Below are the code and all the weights of a small trained network. Each question names an input and a target symbol and asks about switching units off, where a switched-off unit gives its printed mean instead of its output.

import numpy as np


def w(rows, s, z=0):
    codes = np.array(rows[::2]) - 128.0
    scale = np.full(codes.shape[1], s)
    scale[-1] = z or s
    return codes * scale


def f(y):
    return np.maximum(y, 0)


def softmax(a):
    e = np.exp(a - a.max(-1, keepdims=True))
    return e / e.sum(-1, keepdims=True)


def log_softmax(a):
    a = a - a.max(-1, keepdims=True)
    return a - np.log(np.exp(a).sum(-1, keepdims=True))


def net(x, mask):
    ids = ['ΔΘΛΞΠΣΨαβγεημτφω'.index(c) for c in x.split()]
    T = len(ids)
    res = E[ids] + P[:T]
    u = 0
    for l in range(2):
        q, k, v = (res @ M[l].T for M in (Q, K, V))
        z = softmax(np.where(np.tri(T) > 0, q @ k.T / 2**0.5, -1e9)) @ v
        res = res + np.where(mask[u], z, O[l][:, -1]) @ O[l][:, :-1]
        u += 1
        y = f(res @ A[l][:, :-1].T + A[l][:, -1])
        res = res + np.where(mask[u : u + 8], y, B[l][:, -1]) @ B[l][:, :-1]
        u += 8
    return log_softmax(res[-1] @ U[:, :-1].T + U[:, -1])


Q, K, V, O, A, B = {}, {}, {}, {}, {}, {}
E = w([
[78,103,111,115,122,99,128,214,176],'Δ',
[170,91,158,28,153,156,151,84,209],'Θ',
[173,108,183,190,65,43,160,175,119],'Λ',
[102,128,92,174,145,141,197,173,58],'Ξ',
[170,136,105,88,179,79,92,146,134],'Π',
[121,146,104,183,120,126,111,130,114],'Σ',
[68,120,65,132,136,170,91,193,69],'Ψ',
[190,106,115,161,187,122,161,77,91],'α',
[97,148,246,133,44,170,112,28,211],'β',
[57,119,127,132,61,197,85,173,101],'γ',
[166,86,137,1,167,102,175,151,222],'ε',
[184,132,190,131,107,94,61,88,173],'η',
[212,137,109,71,233,105,162,89,116],'μ',
[156,127,97,96,202,99,188,171,112],'τ',
[10,174,160,153,78,92,133,126,158],'φ',
[171,127,94,79,128,112,86,208,77],'ω',
],0.0087)
P = w([
[142,177,130,158,192,172,88,158,206],'0',
[80,122,94,137,112,30,130,91,133],'1',
[101,174,181,46,92,172,249,224,130],'2',
[199,99,73,200,116,169,5,180,79],'3',
[95,19,124,127,133,55,133,80,91],'4',
[96,173,182,38,79,176,255,225,138],'5',
[210,97,74,221,134,167,15,189,101],'6',
],0.0094)
Q[0] = w([
[134,97,90,193,142,115,68,161,103],'L0H0',
[126,211,188,25,91,198,244,160,157],'L0H0',
],0.011)
K[0] = w([
[85,25,136,113,104,101,146,67,110],'L0H0',
[139,246,120,127,153,208,110,171,197],'L0H0',
],0.011)
V[0] = w([
[85,131,225,118,61,116,147,123,180],'L0H0',
[137,147,135,85,158,101,246,112,114],'L0H0',
],0.011)
O[0] = w([
[46,15,240,194,122,83,37,171,160,70],'L0H0',
[112,239,254,103,190,103,167,134,22,4],'L0H0',
],0.007,0.003)
A[0] = w([
[147,198,207,93,167,158,219,166,51,193],'L0N0',
[160,109,128,93,210,106,119,59,189,145],'L0N1',
[222,144,115,192,167,163,130,166,121,253],'L0N2',
[121,84,166,102,136,199,114,179,122,116],'L0N3',
[130,137,133,161,135,126,124,10,148,148],'L0N4',
[136,122,178,172,146,105,110,210,148,195],'L0N5',
[102,134,72,155,149,2,185,81,61,108],'L0N6',
[82,106,114,84,103,118,185,176,152,208],'L0N7',
],0.0082,0.004)
B[0] = w([
[57,165,200,158,133,228,45,103,142,204],'L0N0',
[189,79,172,21,147,59,71,83,224,160],'L0N1',
[45,163,85,75,72,110,45,107,160,254],'L0N2',
[103,162,100,209,157,86,89,109,152,170],'L0N3',
[90,117,87,114,62,166,103,50,148,148],'L0N4',
[116,111,163,146,160,121,34,121,228,190],'L0N5',
[145,86,101,202,200,100,115,116,125,174],'L0N6',
[133,149,143,82,135,113,175,254,121,222],'L0N7',
],0.0077,0.0069)
Q[1] = w([
[110,82,51,166,161,85,2,67,85],'L1H0',
[149,116,116,131,144,126,169,136,72],'L1H0',
],0.01)
K[1] = w([
[144,14,172,112,129,111,161,114,1],'L1H0',
[162,188,135,124,97,103,118,190,102],'L1H0',
],0.0077)
V[1] = w([
[131,121,125,152,79,127,102,2,146],'L1H0',
[191,121,161,59,148,57,106,111,168],'L1H0',
],0.0086)
O[1] = w([
[76,51,180,93,115,115,166,125,11,253],'L1H0',
[223,148,176,122,150,158,123,255,55,219],'L1H0',
],0.0098,0.0059)
A[1] = w([
[192,191,237,171,179,187,139,178,86,21],'L1N0',
[140,100,31,226,228,101,164,92,170,103],'L1N1',
[78,144,42,86,48,140,87,95,204,167],'L1N2',
[132,130,32,198,164,110,95,55,230,3],'L1N3',
[50,134,160,254,130,44,146,103,92,11],'L1N4',
[125,178,84,172,71,158,71,131,101,234],'L1N5',
[73,157,182,198,223,135,41,101,177,96],'L1N6',
[153,253,90,125,96,228,125,158,174,31],'L1N7',
],0.0074,0.0034)
B[1] = w([
[105,115,41,200,167,91,110,38,112,231],'L1N0',
[131,157,155,182,56,170,100,212,165,165],'L1N1',
[103,79,99,122,153,58,163,67,105,255],'L1N2',
[159,76,122,158,146,254,159,145,36,200],'L1N3',
[224,181,154,151,32,116,187,60,89,159],'L1N4',
[147,129,132,59,111,104,153,153,184,221],'L1N5',
[95,179,190,133,195,140,213,133,163,207],'L1N6',
[251,97,195,119,56,134,142,22,173,191],'L1N7',
],0.0089,0.01)
U = w([
[205,97,189,90,131,198,164,159,166,118],'Δ',
[138,144,56,150,207,68,162,170,57,124],'Θ',
[89,162,135,164,129,132,71,210,230,205],'Λ',
[99,134,133,94,161,145,189,43,64,37],'Ξ',
[181,194,69,111,77,157,45,185,179,253],'Π',
[38,108,56,110,105,3,104,101,172,200],'Σ',
[201,100,71,165,60,132,186,87,60,76],'Ψ',
[78,152,180,4,60,221,154,175,68,181],'α',
[116,131,228,163,81,229,123,114,122,80],'β',
[101,80,54,206,181,232,111,140,139,135],'γ',
[163,134,138,203,163,64,126,98,170,73],'ε',
[127,54,170,152,93,143,27,173,107,67],'η',
[56,175,128,100,185,171,97,101,67,122],'μ',
[101,193,196,87,110,74,160,92,166,118],'τ',
[62,174,159,157,200,129,153,140,160,157],'φ',
[202,109,136,54,108,59,189,128,173,57],'ω',
],0.0068,0.0055)

Each question gives the input, a string of symbols that net reads in full, and the target symbol t.
The units are the heads (2 rows each of Q, K, V and O) and the neurons (one row each of A and B). Each row of codes is followed by its name. A weight is (code - 128) times the scale printed after its matrix; where a second scale follows, it is the last column's (O, A, B and U).
mask holds one flag per unit, layer by layer, with each layer's heads first. A switched-off unit (its flag False) gives its mean, the last column of its rows in O or B, instead of its output. The means were averaged over made-up inputs and are rounded, as every weight is.
A unit's drop is (log p(t) with every unit on - log p(t) with that unit switched off) / (log p(t) with every unit on - log p(t) with every unit switched off).
The circuit of an input: a set's keep is (log p(t) with only the set's units on - log p(t) with every unit switched off) / (log p(t) with every unit on - log p(t) with every unit switched off). Starting from the 12 units with the biggest drops (on a tie, the unit counted first), units are removed one at a time, each time the one whose removal leaves the highest keep (on an exact tie, the one counted first), for as long as the keep stays at least 0.8.
circuit, biggest first: the units of the circuit, biggest drop first
top k neurons: the k neurons with the biggest drops, biggest first
top k neurons in layer l: the k neurons of layer l with the biggest drops, biggest first
input Σ ε φ Π α, target Ξ: top 2 neurons in layer 0 : L0N6, L0N0
input η Σ Σ γ, target Σ: circuit, biggest first : L1H0, L1N2
input φ Σ Λ Σ η τ Σ, target η: circuit, biggest first : L1H0, L0H0, L0N5
input Σ Σ α Λ, target Σ: circuit, biggest first : L0N2, L1H0, L1N2
input Σ Σ Σ ε, target Σ: top neuron in layer 1 : L1N2
input Σ ε Σ Ψ, target ε: top 3 neurons in layer 1 : L1N0, L1N7, L1N6
input γ Π Π, target Σ: circuit, biggest first : L1H0, L0H0, L1N2
input Ψ μ ε Σ γ η, target ω: circuit, biggest first : L0H0, L1H0, L1N7, L1N2
input Π Ψ η γ Σ, target Ψ: circuit, biggest first : L1N4, L0N6, L1H0, L0N7
input Π Ψ β Σ Σ Ξ Ξ, target Σ: circuit, biggest first : L0N2, L1H0, L1N2
input Σ γ Σ η μ Π Π, target μ: circuit, biggest first : L0H0, L0N0, L0N2
input Σ Σ Σ Σ Ξ, target β: top 2 neurons : L0N6, L1N1
input β β Σ γ, target β: top 2 neurons in layer 1 : L1N4, L1N6
input Σ Σ Θ α γ, target Σ: circuit, biggest first : L1H0
input η γ γ Π γ Σ Λ, target γ: circuit, biggest first : L1N3, L1H0, L0N5, L0N7
input η γ η Σ η Σ, target Θ: top 2 neurons in layer 0 : L0N1, L0N7
input γ Σ Σ ω, target Σ: circuit, biggest first : L1H0, L0N2, L1N2
input Σ Θ Ξ β Π Σ Σ, target Π: circuit, biggest first : L0N2, L1H0, L1N2, L0N1
input Σ Θ Σ Π, target Θ: top 2 neurons : L0N1, L1N0
input α Σ γ, target μ: top neuron in layer 1 : L1N0
input Ξ Ξ Δ μ Σ Ψ, target τ: top 2 neurons : L0N0, L1N7
input Σ γ Π Σ ω γ Π, target ω: top 3 neurons : L0N2, L1N7, L1N2
input Ψ τ η Σ, target τ: top 2 neurons in layer 0 : L0N0, L0N2
